Below are the code and all the weights of a small trained network. Each question names an input and a class and asks about switching units off, where a switched-off unit gives its printed mean instead of its output.

import numpy as np


def w(rows, s, z=0):
    codes = np.array(rows[::2]) - 128.0
    scale = np.full(codes.shape[1], s)
    scale[-1] = z or s
    return codes * scale


def norm(h):
    return h / np.sqrt((h * h).mean(-1, keepdims=True) + 1e-5)


def f(y):
    return y / 2 * (1 + np.tanh(0.7978845608 * (y + 0.044715 * y**3)))


def log_softmax(a):
    a = a - a.max(-1, keepdims=True)
    return a - np.log(np.exp(a).sum(-1, keepdims=True))


def net(x, mask):
    res = np.array(x, float).reshape(1, 4) / 4 @ E
    u = 0
    for l in range(4):
        y = f(norm(res) @ A[l][:, :-1].T + A[l][:, -1])
        res = res + np.where(mask[u : u + 7], y, B[l][:, -1]) @ B[l][:, :-1]
        u += 7
    return log_softmax(norm(res)[-1] @ U[:, :-1].T + U[:, -1])


A, B = {}, {}
E = w([
[179,200,65,96,89,117],'x0',
[131,111,2,200,132,96],'x1',
[133,15,144,172,20,65],'x2',
[182,99,179,167,122,58],'x3',
],0.0057)
A[0] = w([
[132,112,128,152,99,152,3],'0.n0',
[158,54,195,154,100,147,210],'0.n1',
[136,118,123,49,205,125,60],'0.n2',
[227,135,118,126,168,195,19],'0.n3',
[198,162,170,117,143,163,93],'0.n4',
[126,181,212,149,100,140,113],'0.n5',
[148,124,96,2,168,145,150],'0.n6',
],0.0076,0.0015)
B[0] = w([
[146,253,107,31,106,84,108],'0.n0',
[116,153,92,124,140,128,251],'0.n1',
[102,220,127,73,64,63,183],'0.n2',
[44,221,57,127,85,95,160],'0.n3',
[59,131,104,151,108,206,185],'0.n4',
[174,129,93,186,54,123,186],'0.n5',
[113,110,168,170,47,85,245],'0.n6',
],0.0066,0.0029)
A[1] = w([
[68,119,91,113,104,86,167],'1.n0',
[152,110,169,154,46,101,248],'1.n1',
[94,121,165,75,78,152,220],'1.n2',
[92,134,199,157,166,158,231],'1.n3',
[129,208,2,101,144,66,141],'1.n4',
[72,224,114,95,167,96,78],'1.n5',
[86,43,102,72,96,133,130],'1.n6',
],0.0071,0.0017)
B[1] = w([
[121,121,171,108,205,155,167],'1.n0',
[125,197,124,77,158,109,218],'1.n1',
[187,67,58,99,190,254,195],'1.n2',
[128,118,91,68,102,133,175],'1.n3',
[107,132,195,152,170,115,254],'1.n4',
[106,110,117,107,133,84,206],'1.n5',
[58,112,83,59,163,136,160],'1.n6',
],0.0078,0.005)
A[2] = w([
[137,129,62,207,186,123,69],'2.n0',
[156,194,152,65,105,117,140],'2.n1',
[253,146,173,167,64,47,254],'2.n2',
[162,227,56,134,186,84,123],'2.n3',
[104,80,145,170,53,109,138],'2.n4',
[116,106,77,206,143,129,139],'2.n5',
[235,192,99,137,53,177,26],'2.n6',
],0.0076,0.0024)
B[2] = w([
[254,69,239,141,156,109,176],'2.n0',
[113,93,100,174,151,145,218],'2.n1',
[20,112,99,106,68,140,249],'2.n2',
[81,165,151,85,79,110,255],'2.n3',
[78,210,208,54,129,192,123],'2.n4',
[165,136,106,191,176,154,162],'2.n5',
[196,94,131,100,196,168,162],'2.n6',
],0.006,0.0038)
A[3] = w([
[239,86,183,223,178,56,1],'3.n0',
[88,157,151,112,58,26,132],'3.n1',
[203,62,84,29,92,65,227],'3.n2',
[53,50,115,12,100,78,188],'3.n3',
[193,155,156,121,34,204,86],'3.n4',
[254,240,187,83,184,211,119],'3.n5',
[149,199,97,156,200,51,93],'3.n6',
],0.0068,0.00074)
B[3] = w([
[217,135,32,113,102,54,178],'3.n0',
[51,159,255,180,117,81,203],'3.n1',
[91,192,151,150,189,126,161],'3.n2',
[138,137,133,104,186,144,253],'3.n3',
[142,38,98,154,70,167,143],'3.n4',
[154,71,207,155,49,93,193],'3.n5',
[123,111,159,196,84,84,174],'3.n6',
],0.0091,0.0053)
U = w([
[83,94,79,55,234,253,248],'0',
[200,18,196,119,13,240,38],'1',
[43,185,242,205,116,83,205],'2',
[254,74,67,223,149,61,2],'3',
],0.0095,0.0014)

Each question gives the input, the list of numbers given to net, and the class t.
The units are the neurons (one row each of A and B). Each row of codes is followed by its name. A weight is (code - 128) times the scale printed after its matrix; where a second scale follows, it is the last column's (A, B and U).
mask holds one flag per neuron, layer by layer. A switched-off neuron (its flag False) gives its mean, the last column of its row in B, instead of its output. The means were averaged over made-up inputs and are rounded, as every weight is.
A unit's drop is (log p(t) with every unit on - log p(t) with that unit switched off) / (log p(t) with every unit on - log p(t) with every unit switched off).
The circuit of an input: a set's keep is (log p(t) with only the set's units on - log p(t) with every unit switched off) / (log p(t) with every unit on - log p(t) with every unit switched off). Starting from the 12 units with the biggest drops (on a tie, the unit counted first), units are removed one at a time, each time the one whose removal leaves the highest keep (on an exact tie, the one counted first), for as long as the keep stays at least 0.8.
units of the circuit, in order: the units of the circuit, biggest drop first
k most important neurons: the k neurons with the biggest drops, biggest first
top k neurons in layer l: the k neurons of layer l with the biggest drops, biggest first
drop when u is switched off: that unit's drop, to one decimal
input [-3,7,-5,1], class 3: units of the circuit, in order -> 3.n0, 2.n0
input [8,8,4,-1], class 2: most important neuron -> 1.n2
input [-5,-6,1,1], class 1: units of the circuit, in order -> 0.n5, 1.n2
input [0,-8,-8,-7], class 1: 4 most important neurons -> 3.n5, 2.n2, 1.n6, 0.n6
input [-5,2,0,4], class 3: 3 most important neurons -> 0.n6, 0.n1, 0.n2
input [-7,-2,-4,5], class 0: units of the circuit, in order -> 1.n3, 3.n1
input [-8,7,-8,2], class 3: 3 most important neurons -> 2.n0, 1.n1, 3.n0
input [-5,0,-3,2], class 0: 2 most important neurons -> 1.n3, 3.n3
input [7,-3,3,-5], class 1: 3 most important neurons -> 3.n5, 2.n2, 1.n5
input [7,4,-1,7], class 2: 2 most important neurons -> 2.n2, 1.n2
input [2,6,2,5], class 2: 4 most important neurons -> 1.n2, 2.n2, 3.n1, 0.n4
input [-5,-5,-2,4], class 1: 2 most important neurons -> 0.n5, 3.n5
input [-4,7,-6,-1], class 3: top 2 neurons in layer 1 -> 1.n1, 1.n6
input [-6,2,0,6], class 3: units of the circuit, in order -> 3.n0
input [-4,-8,-4,-4], class 1: top 2 neurons in layer 3 -> 3.n5, 3.n4
input [4,-3,6,1], class 0: top 2 neurons in layer 1 -> 1.n4, 1.n5
input [6,4,-1,6], class 2: drop when 1.n2 is switched off -> 0.8
input [-8,7,-2,-4], class 3: drop when 2.n0 is switched off -> 0.4
input [5,4,7,0], class 2: drop when 2.n5 is switched off -> 0.0
input [6,-4,0,-6], class 1: top neuron in layer 0 -> 0.n6
